Below are the code and all the weights of a small trained network. Each question names an input and a class and asks about switching units off, where a switched-off unit gives its printed mean instead of its output.

import numpy as np


def w(rows, s, z=0):
    codes = np.array(rows[::2]) - 128.0
    scale = np.full(codes.shape[1], s)
    scale[-1] = z or s
    return codes * scale


def f(y):
    return np.maximum(y, 0)


def log_softmax(a):
    a = a - a.max(-1, keepdims=True)
    return a - np.log(np.exp(a).sum(-1, keepdims=True))


def net(x, mask):
    res = np.array(x, float).reshape(1, 5) / 4 @ E
    y = f(res @ A[0][:, :-1].T + A[0][:, -1])
    res = res + np.where(mask, y, B[0][:, -1]) @ B[0][:, :-1]
    return log_softmax(res[-1] @ U[:, :-1].T + U[:, -1])


A, B = {}, {}
E = w([
[122,171,179,175,176,116,130,173],'x0',
[106,246,119,119,106,154,119,61],'x1',
[210,157,165,141,79,166,181,87],'x2',
[122,116,113,152,162,247,113,144],'x3',
[98,147,129,142,135,182,225,185],'x4',
],0.013)
A[0] = w([
[154,168,140,186,67,164,119,61,148],'N1',
[137,101,83,136,125,199,141,126,115],'N2',
[151,206,151,148,129,161,65,110,104],'N3',
[44,190,132,124,137,99,217,145,138],'N4',
[170,156,60,161,169,222,65,158,123],'N5',
[100,222,98,137,152,181,171,138,142],'N6',
[101,160,130,159,122,214,193,126,105],'N7',
[88,187,102,122,110,102,108,116,143],'N8',
[70,50,115,114,210,47,87,156,217],'N9',
[25,130,80,112,126,80,1,82,147],'N10',
[74,37,92,121,147,169,110,142,99],'N11',
[156,98,13,48,63,168,171,88,147],'N12',
[135,75,91,91,47,153,151,96,129],'N13',
[41,223,94,146,144,135,86,77,177],'N14',
[149,180,132,165,119,92,185,84,109],'N15',
[80,171,156,190,117,95,228,152,207],'N16',
[182,100,141,80,42,44,133,82,253],'N17',
[105,188,137,110,138,193,184,155,122],'N18',
[152,25,137,148,186,149,63,118,171],'N19',
],0.0095,0.004)
B[0] = w([
[162,190,163,67,128,110,142,98,199],'N1',
[118,87,129,105,178,131,88,137,175],'N2',
[185,207,167,103,109,163,130,76,184],'N3',
[161,161,58,112,145,156,161,144,192],'N4',
[145,125,138,104,169,141,68,45,194],'N5',
[115,136,74,151,156,175,127,141,204],'N6',
[90,149,83,137,179,105,80,187,199],'N7',
[162,139,137,161,138,145,121,137,179],'N8',
[116,163,68,90,167,96,84,183,244],'N9',
[80,169,90,165,120,87,28,152,247],'N10',
[134,120,153,55,145,93,107,157,187],'N11',
[113,63,128,2,146,127,153,153,217],'N12',
[144,119,171,61,132,69,96,167,190],'N13',
[117,182,141,190,119,147,126,48,224],'N14',
[156,182,144,71,105,151,147,97,177],'N15',
[176,108,108,106,132,165,201,112,202],'N16',
[111,189,203,95,150,51,86,148,250],'N17',
[70,104,15,128,165,132,121,167,193],'N18',
[168,119,140,82,213,177,73,86,207],'N19',
],0.0095,0.014)
U = w([
[148,1,163,188,146,180,146,154,135],'0',
[178,127,246,100,12,77,190,112,120],'1',
[108,117,123,2,150,51,81,186,142],'2',
[102,107,70,213,99,147,213,195,94],'3',
[88,159,128,252,114,71,35,131,145],'4',
[64,94,94,139,88,95,100,117,1],'5',
[171,157,130,114,132,178,158,80,151],'6',
],0.0097,0.0027)

Each question gives the input, the list of numbers given to net, and the class t.
The units are the neurons (one row each of A and B). Each row of codes is followed by its name. A weight is (code - 128) times the scale printed after its matrix; where a second scale follows, it is the last column's (A, B and U).
mask holds one flag per neuron, in row order. A switched-off neuron (its flag False) gives its mean, the last column of its row in B, instead of its output. The means were averaged over made-up inputs and are rounded, as every weight is.
A unit's drop is (log p(t) with every unit on - log p(t) with that unit switched off) / (log p(t) with every unit on - log p(t) with every unit switched off).
The circuit of an input: a set's keep is (log p(t) with only the set's units on - log p(t) with every unit switched off) / (log p(t) with every unit on - log p(t) with every unit switched off). Starting from the 12 units with the biggest drops (on a tie, the unit counted first), units are removed one at a time, each time the one whose removal leaves the highest keep (on an exact tie, the one counted first), for as long as the keep stays at least 0.8.
units of the circuit, in order: the units of the circuit, biggest drop first
most important unit: the unit with the biggest drop
top k neurons: the k neurons with the biggest drops, biggest first
drop of u: that unit's drop, to one decimal
input [-6,7,-6,-5,0], class 4: units of the circuit, in order : (N14; N10)
input [2,-1,4,-8,8], class 6: units of the circuit, in order : (N16; N9)
input [1,5,-3,-8,3], class 4: units of the circuit, in order : (N12; N14)
input [-5,8,-1,-1,8], class 6: units of the circuit, in order : (N14)
input [-4,-5,8,-8,5], class 1: units of the circuit, in order : (N9; N10)
input [0,0,-6,0,-7], class 4: units of the circuit, in order : (N10; N12)
input [5,0,-7,6,-8], class 4: top 3 neurons : (N10; N12; N14)
input [5,8,-5,8,8], class 6: top 3 neurons : (N5; N3; N14)
input [7,3,-1,7,-1], class 6: top 3 neurons : (N10; N3; N17)
input [6,0,8,-7,8], class 6: top 2 neurons : (N15; N16)
input [-4,8,-6,8,5], class 4: top 2 neurons : (N14; N7)
input [3,1,6,6,8], class 3: top 2 neurons : (N18; N7)
input [0,-7,4,-2,5], class 0: drop of N1 : 0.1
input [6,0,4,8,8], class 3: most important unit : N18
input [5,-7,3,8,2], class 0: drop of N10 : 0.2
input [-6,-7,7,-8,7], class 1: drop of N9 : 0.6
input [-1,1,0,5,-3], class 6: drop of N17 : 0.3
